Here is a tiny trained network, its code and every weight. The questions are about switching its units off for an input and a class, where a switched-off unit gives its printed mean instead of its output.

import numpy as np


def w(rows, s, z=0):
    codes = np.array(rows[::2]) - 128.0
    scale = np.full(codes.shape[1], s)
    scale[-1] = z or s
    return codes * scale


def f(y):
    return y / 2 * (1 + np.tanh(0.7978845608 * (y + 0.044715 * y**3)))


def log_softmax(a):
    a = a - a.max(-1, keepdims=True)
    return a - np.log(np.exp(a).sum(-1, keepdims=True))


def net(x, mask):
    res = np.array(x, float).reshape(1, 7) / 4 @ E
    y = f(res @ A[0][:, :-1].T + A[0][:, -1])
    res = res + np.where(mask, y, B[0][:, -1]) @ B[0][:, :-1]
    return log_softmax(res[-1] @ U[:, :-1].T + U[:, -1])


A, B = {}, {}
E = w([
[141,126,234,13,204,123,54,194],'x0',
[162,159,109,83,71,140,220,232],'x1',
[30,112,109,189,185,93,123,237],'x2',
[255,106,33,134,191,87,108,137],'x3',
[190,23,118,178,33,197,81,247],'x4',
[76,52,124,48,75,27,130,107],'x5',
[122,128,126,121,128,132,128,127],'x6',
],0.0079)
A[0] = w([
[106,85,135,56,61,81,127,87,147],'n1',
[132,94,107,135,57,139,37,164,5],'n2',
[150,140,75,105,190,100,136,108,123],'n3',
[64,136,162,110,105,182,77,107,159],'n4',
[121,89,102,145,99,195,64,133,96],'n5',
[71,53,99,93,122,78,143,130,24],'n6',
[58,139,212,133,79,149,190,123,136],'n7',
[151,211,122,164,135,140,90,144,48],'n8',
[139,176,167,6,135,127,114,180,153],'n9',
[116,154,116,147,152,200,90,110,52],'n10',
[188,87,160,100,162,139,88,192,158],'n11',
[127,154,156,89,134,135,77,163,39],'n12',
[139,64,140,142,100,137,140,156,18],'n13',
[132,199,129,134,151,184,134,158,123],'n14',
[109,140,154,164,137,126,87,90,152],'n15',
[70,63,139,95,90,64,132,124,123],'n16',
[135,147,155,174,176,193,145,148,82],'n17',
[142,175,122,106,123,92,201,204,210],'n18',
[132,93,172,65,187,116,83,133,172],'n19',
[91,131,94,187,98,124,178,110,62],'n20',
[119,174,103,132,159,203,116,136,5],'n21',
[84,170,162,122,137,113,149,90,74],'n22',
[133,168,94,158,68,142,217,109,159],'n23',
[109,100,51,161,85,131,102,83,105],'n24',
[136,76,181,168,187,107,46,85,238],'n25',
[106,176,126,106,159,71,191,114,4],'n26',
[87,99,134,200,176,125,89,103,150],'n27',
[144,79,82,71,125,35,137,149,125],'n28',
[170,90,143,99,90,178,152,71,141],'n29',
[57,68,100,167,171,92,153,189,136],'n30',
[156,119,146,103,92,116,102,73,114],'n31',
[147,157,140,96,130,150,213,169,119],'n32',
],0.012,0.0038)
B[0] = w([
[174,140,140,135,131,158,84,105,227],'n1',
[81,219,165,234,150,138,140,187,193],'n2',
[181,166,108,212,134,151,191,189,194],'n3',
[140,92,83,175,121,136,182,75,188],'n4',
[97,196,125,142,147,144,163,170,187],'n5',
[176,125,190,110,103,160,30,102,187],'n6',
[215,47,48,221,120,144,180,148,235],'n7',
[139,70,168,184,94,75,61,136,165],'n8',
[93,110,135,127,100,102,176,62,253],'n9',
[222,183,153,52,83,198,94,93,158],'n10',
[104,149,100,160,132,107,161,28,225],'n11',
[99,114,169,114,68,21,89,50,163],'n12',
[69,243,214,177,94,126,163,195,169],'n13',
[199,98,140,137,111,143,45,83,190],'n14',
[91,139,106,140,127,190,112,170,167],'n15',
[166,144,113,137,94,193,54,158,215],'n16',
[176,114,154,110,91,96,73,82,182],'n17',
[29,108,78,57,148,239,144,69,239],'n18',
[143,134,116,141,72,87,175,48,221],'n19',
[113,101,158,103,55,88,128,68,195],'n20',
[221,129,194,127,79,80,58,112,158],'n21',
[144,176,139,171,138,126,153,207,188],'n22',
[75,75,175,89,99,111,131,94,238],'n23',
[59,127,111,106,84,78,149,13,195],'n24',
[14,139,65,131,140,178,155,70,224],'n25',
[118,237,220,237,113,111,112,202,198],'n26',
[91,120,143,74,145,200,126,80,191],'n27',
[166,83,122,200,89,167,63,146,216],'n28',
[181,106,213,84,230,118,192,145,203],'n29',
[189,64,221,74,233,94,170,100,223],'n30',
[127,113,186,69,178,188,102,182,179],'n31',
[57,165,81,109,138,254,86,125,206],'n32',
],0.0068,0.011)
U = w([
[181,128,136,142,67,151,11,132,84],'0',
[108,223,163,203,103,119,167,168,79],'1',
[79,124,60,107,125,194,128,119,162],'2',
[136,102,113,156,119,142,150,118,254],'3',
[102,107,119,129,64,48,166,93,94],'4',
[153,64,217,106,215,131,177,138,122],'5',
[188,72,21,229,114,145,183,132,113],'6',
[121,112,98,86,150,72,142,175,97],'7',
],0.011,0.0094)

Each question gives the input, the list of numbers given to net, and the class t.
The units are the neurons (one row each of A and B). Each row of codes is followed by its name. A weight is (code - 128) times the scale printed after its matrix; where a second scale follows, it is the last column's (A, B and U).
mask holds one flag per neuron, in row order. A switched-off neuron (its flag False) gives its mean, the last column of its row in B, instead of its output. The means were averaged over made-up inputs and are rounded, as every weight is.
A unit's drop is (log p(t) with every unit on - log p(t) with that unit switched off) / (log p(t) with every unit on - log p(t) with every unit switched off).
The circuit of an input: a set's keep is (log p(t) with only the set's units on - log p(t) with every unit switched off) / (log p(t) with every unit on - log p(t) with every unit switched off). Starting from the 12 units with the biggest drops (on a tie, the unit counted first), units are removed one at a time, each time the one whose removal leaves the highest keep (on an exact tie, the one counted first), for as long as the keep stays at least 0.8.
units of the circuit, in order: the units of the circuit, biggest drop first
k most important neurons: the k neurons with the biggest drops, biggest first
input [-3,5,-5,2,6,-3,3], class 1: units of the circuit, in order -> (n13 n2)
input [5,-4,-6,8,-3,-5,-3], class 6: units of the circuit, in order -> (n3)
input [-7,3,-7,6,3,0,2], class 4: units of the circuit, in order -> (n24 n23)
input [-6,3,-5,0,-2,-4,-1], class 4: units of the circuit, in order -> (n23 n20)
input [3,1,8,-4,-7,8,1], class 0: units of the circuit, in order -> (n16 n6)
input [8,8,-5,-2,-7,-3,-7], class 2: 2 most important neurons -> (n32 n18)
input [2,-7,-3,-8,0,5,-7], class 6: units of the circuit, in order -> (n7 n4)
input [-6,0,0,-6,1,-4,-4], class 4: units of the circuit, in order -> (n23 n20)
input [7,1,4,8,4,3,4], class 6: 2 most important neurons -> (n28 n23)
input [-5,6,7,-6,2,3,3], class 5: 3 most important neurons -> (n30 n25 n23)
input [-8,-4,5,6,-4,1,2], class 4: 3 most important neurons -> (n24 n20 n7)
input [8,6,2,6,-3,0,-2], class 4: units of the circuit, in order -> (n9 n19)
input [7,-7,0,-3,-1,8,3], class 0: 4 most important neurons -> (n16 n6 n1 n18)
input [8,-3,-4,5,4,6,-4], class 4: 3 most important neurons -> (n19 n11 n9)
input [-4,8,-3,7,0,4,-2], class 2: units of the circuit, in order -> (n18 n32)
input [4,-2,-6,8,6,5,2], class 6: units of the circuit, in order -> (n11)
input [4,1,-1,3,-7,-6,2], class 1: 2 most important neurons -> (n3 n26)
input [-6,-6,-8,-7,4,8,8], class 0: 2 most important neurons -> (n16 n1)
input [3,7,-4,-7,0,-2,1], class 2: 2 most important neurons -> (n32 n18)
input [-2,-1,2,-3,-5,-2,-3], class 1: 2 most important neurons -> (n26 n22)
input [-8,5,-3,4,-7,-6,-6], class 4: units of the circuit, in order -> (n23)
